Below are the code and all the weights of a small trained network. Each question names an input and a target symbol and asks about switching units off, where a switched-off unit gives its printed mean instead of its output.

import numpy as np


def w(rows, s, z=0):
    codes = np.array(rows[::2]) - 128.0
    scale = np.full(codes.shape[1], s)
    scale[-1] = z or s
    return codes * scale


def norm(h):
    return h / np.sqrt((h * h).mean(-1, keepdims=True) + 1e-5)


def f(y):
    return np.maximum(y, 0)


def softmax(a):
    e = np.exp(a - a.max(-1, keepdims=True))
    return e / e.sum(-1, keepdims=True)


def log_softmax(a):
    a = a - a.max(-1, keepdims=True)
    return a - np.log(np.exp(a).sum(-1, keepdims=True))


def net(x, mask):
    ids = ['ΔΞΨΩαγηλμτ'.index(c) for c in x.split()]
    T = len(ids)
    res = E[ids] + P[:T]
    u = 0
    for l in range(3):
        r = norm(res)
        for j in range(3):
            rows = slice(2 * j, 2 * j + 2)
            q, k, v = (r @ M[l][rows].T for M in (Q, K, V))
            z = softmax(np.where(np.tri(T) > 0, q @ k.T / 2**0.5, -1e9)) @ v
            o = O[l][rows]
            res = res + np.where(mask[u + j], z, o[:, -1]) @ o[:, :-1]
        u += 3
        y = f(norm(res) @ A[l][:, :-1].T + A[l][:, -1])
        res = res + np.where(mask[u : u + 4], y, B[l][:, -1]) @ B[l][:, :-1]
        u += 4
    return log_softmax(norm(res)[-1] @ U[:, :-1].T + U[:, -1])


Q, K, V, O, A, B = {}, {}, {}, {}, {}, {}
E = w([
[159,161,151,114,130,57,116,161,158],'Δ',
[110,133,95,121,185,198,112,152,238],'Ξ',
[123,138,158,157,128,61,131,133,134],'Ψ',
[120,132,133,122,152,51,89,81,126],'Ω',
[60,77,71,41,104,123,124,125,143],'α',
[97,125,152,103,161,130,168,124,156],'γ',
[131,4,110,137,181,70,139,167,192],'η',
[100,81,132,99,63,96,206,199,122],'λ',
[136,122,228,118,112,128,80,196,170],'μ',
[135,89,129,134,198,208,136,179,105],'τ',
],0.018)
P = w([
[34,157,55,166,116,123,119,40,135],'0',
[241,105,54,107,173,130,114,168,122],'1',
[113,170,147,139,105,172,99,185,152],'2',
[74,10,85,149,96,71,95,154,68],'3',
[207,239,94,134,205,13,228,97,92],'4',
[160,162,157,180,55,131,118,120,166],'5',
],0.012)
Q[0] = w([
[125,110,1,172,118,86,41,135,93],'0.h1',
[105,105,122,207,117,161,127,76,119],'0.h1',
[152,118,94,125,202,7,104,129,182],'0.h2',
[135,167,170,101,131,188,164,46,87],'0.h2',
[174,145,163,74,171,76,161,195,127],'0.h3',
[79,193,176,155,105,202,120,75,70],'0.h3',
],0.0078)
K[0] = w([
[137,123,135,81,177,168,188,170,125],'0.h1',
[122,132,160,119,125,108,99,135,166],'0.h1',
[183,2,60,156,174,133,98,158,103],'0.h2',
[87,147,123,151,145,87,151,70,158],'0.h2',
[142,131,165,121,142,108,138,186,106],'0.h3',
[119,167,119,173,106,146,148,67,118],'0.h3',
],0.012)
V[0] = w([
[122,166,206,74,192,120,144,145,103],'0.h1',
[86,151,73,121,98,141,80,153,103],'0.h1',
[174,3,106,67,180,100,78,125,139],'0.h2',
[154,59,169,130,90,112,63,109,138],'0.h2',
[160,79,160,136,96,152,119,58,126],'0.h3',
[52,123,68,188,103,91,94,100,123],'0.h3',
],0.0059)
O[0] = w([
[98,144,204,151,219,148,212,72,95,96],'0.h1',
[229,108,171,77,132,56,74,130,219,149],'0.h1',
[124,255,73,105,220,107,128,169,113,253],'0.h2',
[123,133,142,103,65,86,86,165,99,127],'0.h2',
[237,124,182,90,98,188,213,139,50,62],'0.h3',
[33,29,187,151,199,200,95,24,138,151],'0.h3',
],0.0061,0.0058)
A[0] = w([
[123,68,249,168,88,195,73,196,148,87],'0.n1',
[107,121,149,162,183,189,135,201,91,4],'0.n2',
[228,177,145,20,182,111,101,46,128,248],'0.n3',
[69,121,154,79,158,165,124,134,254,30],'0.n4',
],0.0059,0.0011)
B[0] = w([
[254,139,89,126,130,160,96,65,116,195],'0.n1',
[149,90,253,187,190,91,149,115,174,160],'0.n2',
[160,157,83,136,189,171,89,135,250,243],'0.n3',
[96,167,176,97,74,36,219,37,52,254],'0.n4',
],0.0086,0.0037)
Q[1] = w([
[76,100,84,30,148,158,123,92,143],'1.h1',
[199,128,142,12,93,204,142,62,143],'1.h1',
[149,231,106,178,101,77,136,170,183],'1.h2',
[152,105,168,180,85,176,144,99,192],'1.h2',
[189,244,210,118,136,42,166,87,254],'1.h3',
[102,111,139,189,144,6,94,215,157],'1.h3',
],0.0076)
K[1] = w([
[105,95,26,3,51,148,121,159,115],'1.h1',
[136,118,85,79,166,141,21,41,83],'1.h1',
[247,125,31,159,224,53,138,229,150],'1.h2',
[153,87,163,56,96,253,103,143,192],'1.h2',
[145,180,103,241,141,45,117,136,211],'1.h3',
[199,116,193,219,132,142,158,226,195],'1.h3',
],0.0068)
V[1] = w([
[186,65,93,124,135,140,242,169,127],'1.h1',
[154,106,97,112,149,132,52,49,27],'1.h1',
[6,74,182,222,84,135,135,80,122],'1.h2',
[105,67,207,202,167,35,116,157,168],'1.h2',
[169,182,214,146,220,181,4,151,185],'1.h3',
[78,161,106,134,93,69,146,124,253],'1.h3',
],0.0046)
O[1] = w([
[117,30,36,32,175,89,109,129,198,73],'1.h1',
[68,164,74,108,132,207,177,92,66,102],'1.h1',
[193,106,172,49,179,146,129,156,139,19],'1.h2',
[54,20,108,83,165,160,127,67,162,173],'1.h2',
[95,81,20,125,32,205,141,99,37,190],'1.h3',
[88,183,199,139,84,174,125,254,99,254],'1.h3',
],0.0068,0.0052)
A[1] = w([
[206,236,23,91,65,145,250,143,238,3],'1.n1',
[152,207,78,198,217,70,82,145,139,143],'1.n2',
[219,138,119,87,135,123,37,204,91,180],'1.n3',
[171,121,37,105,225,42,175,122,1,111],'1.n4',
],0.0059,0.0013)
B[1] = w([
[57,56,101,135,197,242,209,187,136,229],'1.n1',
[5,126,46,194,75,122,189,113,216,255],'1.n2',
[115,141,46,55,113,145,217,140,70,170],'1.n3',
[143,232,143,73,187,254,176,155,143,194],'1.n4',
],0.008,0.0075)
Q[2] = w([
[44,197,173,230,40,50,152,148,98],'2.h1',
[48,102,3,35,143,83,8,104,92],'2.h1',
[112,175,26,161,76,121,146,75,208],'2.h2',
[61,30,66,130,162,38,26,117,25],'2.h2',
[237,192,178,171,114,88,19,125,226],'2.h3',
[132,66,159,144,121,164,57,236,52],'2.h3',
],0.0064)
K[2] = w([
[123,142,89,160,101,152,184,182,213],'2.h1',
[129,72,119,149,210,140,105,242,150],'2.h1',
[112,208,56,159,148,169,149,82,190],'2.h2',
[87,96,129,50,58,125,188,178,2],'2.h2',
[40,105,132,66,133,55,102,87,110],'2.h3',
[139,18,139,140,99,91,97,182,41],'2.h3',
],0.0089)
V[2] = w([
[140,73,151,103,90,60,107,99,69],'2.h1',
[142,98,123,217,128,55,107,117,129],'2.h1',
[186,135,134,64,95,94,178,163,101],'2.h2',
[184,140,121,185,113,168,141,99,144],'2.h2',
[141,155,129,120,255,137,114,86,122],'2.h3',
[97,96,118,151,119,54,172,98,127],'2.h3',
],0.0092)
O[2] = w([
[113,148,21,239,71,87,154,174,124,2],'2.h1',
[149,171,116,16,220,148,162,228,103,82],'2.h1',
[57,192,195,148,240,111,151,48,222,47],'2.h2',
[148,62,207,91,177,69,187,167,125,94],'2.h2',
[240,201,165,151,93,202,133,212,215,133],'2.h3',
[37,140,132,165,102,203,149,253,133,159],'2.h3',
],0.0069,0.0085)
A[2] = w([
[53,156,36,111,71,85,112,104,151,107],'2.n1',
[146,116,23,45,208,254,225,89,134,254],'2.n2',
[236,82,108,114,227,174,56,43,169,114],'2.n3',
[174,212,173,164,7,165,153,140,147,92],'2.n4',
],0.0057,0.0019)
B[2] = w([
[246,128,140,161,140,145,151,114,157,215],'2.n1',
[157,166,166,175,153,134,171,173,120,254],'2.n2',
[188,72,194,171,99,103,70,125,123,141],'2.n3',
[126,136,89,88,179,71,132,123,98,182],'2.n4',
],0.014,0.0084)
U = w([
[133,140,36,118,133,184,127,242,127,152],'Δ',
[59,139,171,153,164,189,214,82,100,7],'Ξ',
[79,191,153,208,114,47,99,143,85,81],'Ψ',
[130,121,81,206,73,159,54,33,190,55],'Ω',
[128,132,145,2,70,136,96,109,163,251],'α',
[151,95,74,135,163,45,187,19,32,175],'γ',
[87,35,143,133,127,32,100,159,232,101],'η',
[79,12,106,165,43,153,116,151,82,166],'λ',
[184,156,74,76,82,179,24,161,25,180],'μ',
[229,80,226,172,111,106,116,143,126,122],'τ',
],0.0086,0.002)

Each question gives the input, a string of symbols that net reads in full, and the target symbol t.
The units are the heads (2 rows each of Q, K, V and O) and the neurons (one row each of A and B). Each row of codes is followed by its name. A weight is (code - 128) times the scale printed after its matrix; where a second scale follows, it is the last column's (O, A, B and U).
mask holds one flag per unit, layer by layer, with each layer's heads first. A switched-off unit (its flag False) gives its mean, the last column of its rows in O or B, instead of its output. The means were averaged over made-up inputs and are rounded, as every weight is.
A unit's drop is (log p(t) with every unit on - log p(t) with that unit switched off) / (log p(t) with every unit on - log p(t) with every unit switched off).
The circuit of an input: a set's keep is (log p(t) with only the set's units on - log p(t) with every unit switched off) / (log p(t) with every unit on - log p(t) with every unit switched off). Starting from the 12 units with the biggest drops (on a tie, the unit counted first), units are removed one at a time, each time the one whose removal leaves the highest keep (on an exact tie, the one counted first), for as long as the keep stays at least 0.8.
units of the circuit, in order: the units of the circuit, biggest drop first
top k neurons: the k neurons with the biggest drops, biggest first
which heads matter: for each layer, one digit per head in row order, 1 if its drop is at least 0.15 and else 0, layers parted by /
input μ Ω Ω η, target Δ: units of the circuit, in order : [0.h2, 1.n4]
input Ξ λ α γ, target η: units of the circuit, in order : [1.h3, 1.h1]
input Ψ α μ Ψ, target γ: units of the circuit, in order : [2.h3]
input α Ξ Ξ, target Ξ: units of the circuit, in order : [0.n4, 2.h1]
input Ψ Ψ τ Ω, target τ: top 2 neurons : [2.n3, 1.n4]
input Ω Δ λ, target λ: which heads matter : 000 / 000 / 001
input α Δ τ Ψ, target τ: top 3 neurons : [2.n3, 1.n2, 1.n4]
input γ λ Ψ, target Ψ: top 2 neurons : [2.n4, 1.n1]
input Ω Ξ η, target η: top 2 neurons : [0.n4, 1.n1]
input μ Ω η Ψ, target Δ: units of the circuit, in order : [2.h1, 0.n4, 2.h2]
input λ μ μ μ Ω α, target α: top 2 neurons : [1.n1, 0.n3]
input λ γ Ψ Δ, target Ξ: top 3 neurons : [1.n4, 0.n3, 1.n1]
input Ξ Ω Ψ μ, target γ: units of the circuit, in order : [2.h3, 0.n1]
input Ξ Ψ λ γ, target η: units of the circuit, in order : [1.h1]
input η Ψ Ψ Ξ Δ γ, target γ: top 2 neurons : [0.n4, 2.n4]
input τ γ Ψ Ω, target Ξ: units of the circuit, in order : [1.n4, 2.h1]
input γ λ Δ Δ, target η: units of the circuit, in order : [1.h1, 2.n2]
input Ω Ω τ α, target τ: which heads matter : 000 / 000 / 001
input Ω λ λ λ, target η: units of the circuit, in order : [1.h3, 1.h1]
input Ω Ω Δ Ψ, target μ: which heads matter : 010 / 011 / 010
input η γ τ η, target τ: which heads matter : 010 / 000 / 001
input Ψ μ Δ Ξ, target γ: which heads matter : 000 / 001 / 001
input Ψ τ λ Δ, target τ: top 2 neurons : [0.n2, 1.n4]
input γ η Ψ, target Ψ: top 4 neurons : [1.n1, 1.n4, 0.n3, 2.n4]
input η γ Ψ Ψ, target Ξ: which heads matter : 111 / 010 / 100
input τ λ Ψ λ, target η: which heads matter : 000 / 001 / 010
input Ξ γ Ω, target Ω: top 2 neurons : [1.n1, 2.n2]
input Δ Ψ Ω Ψ Ψ Ξ, target Ξ: top neuron : [0.n4]
input Δ γ τ Ξ, target τ: top neuron : [2.n3]
input λ Δ γ, target γ: top 2 neurons : [0.n4, 0.n1]
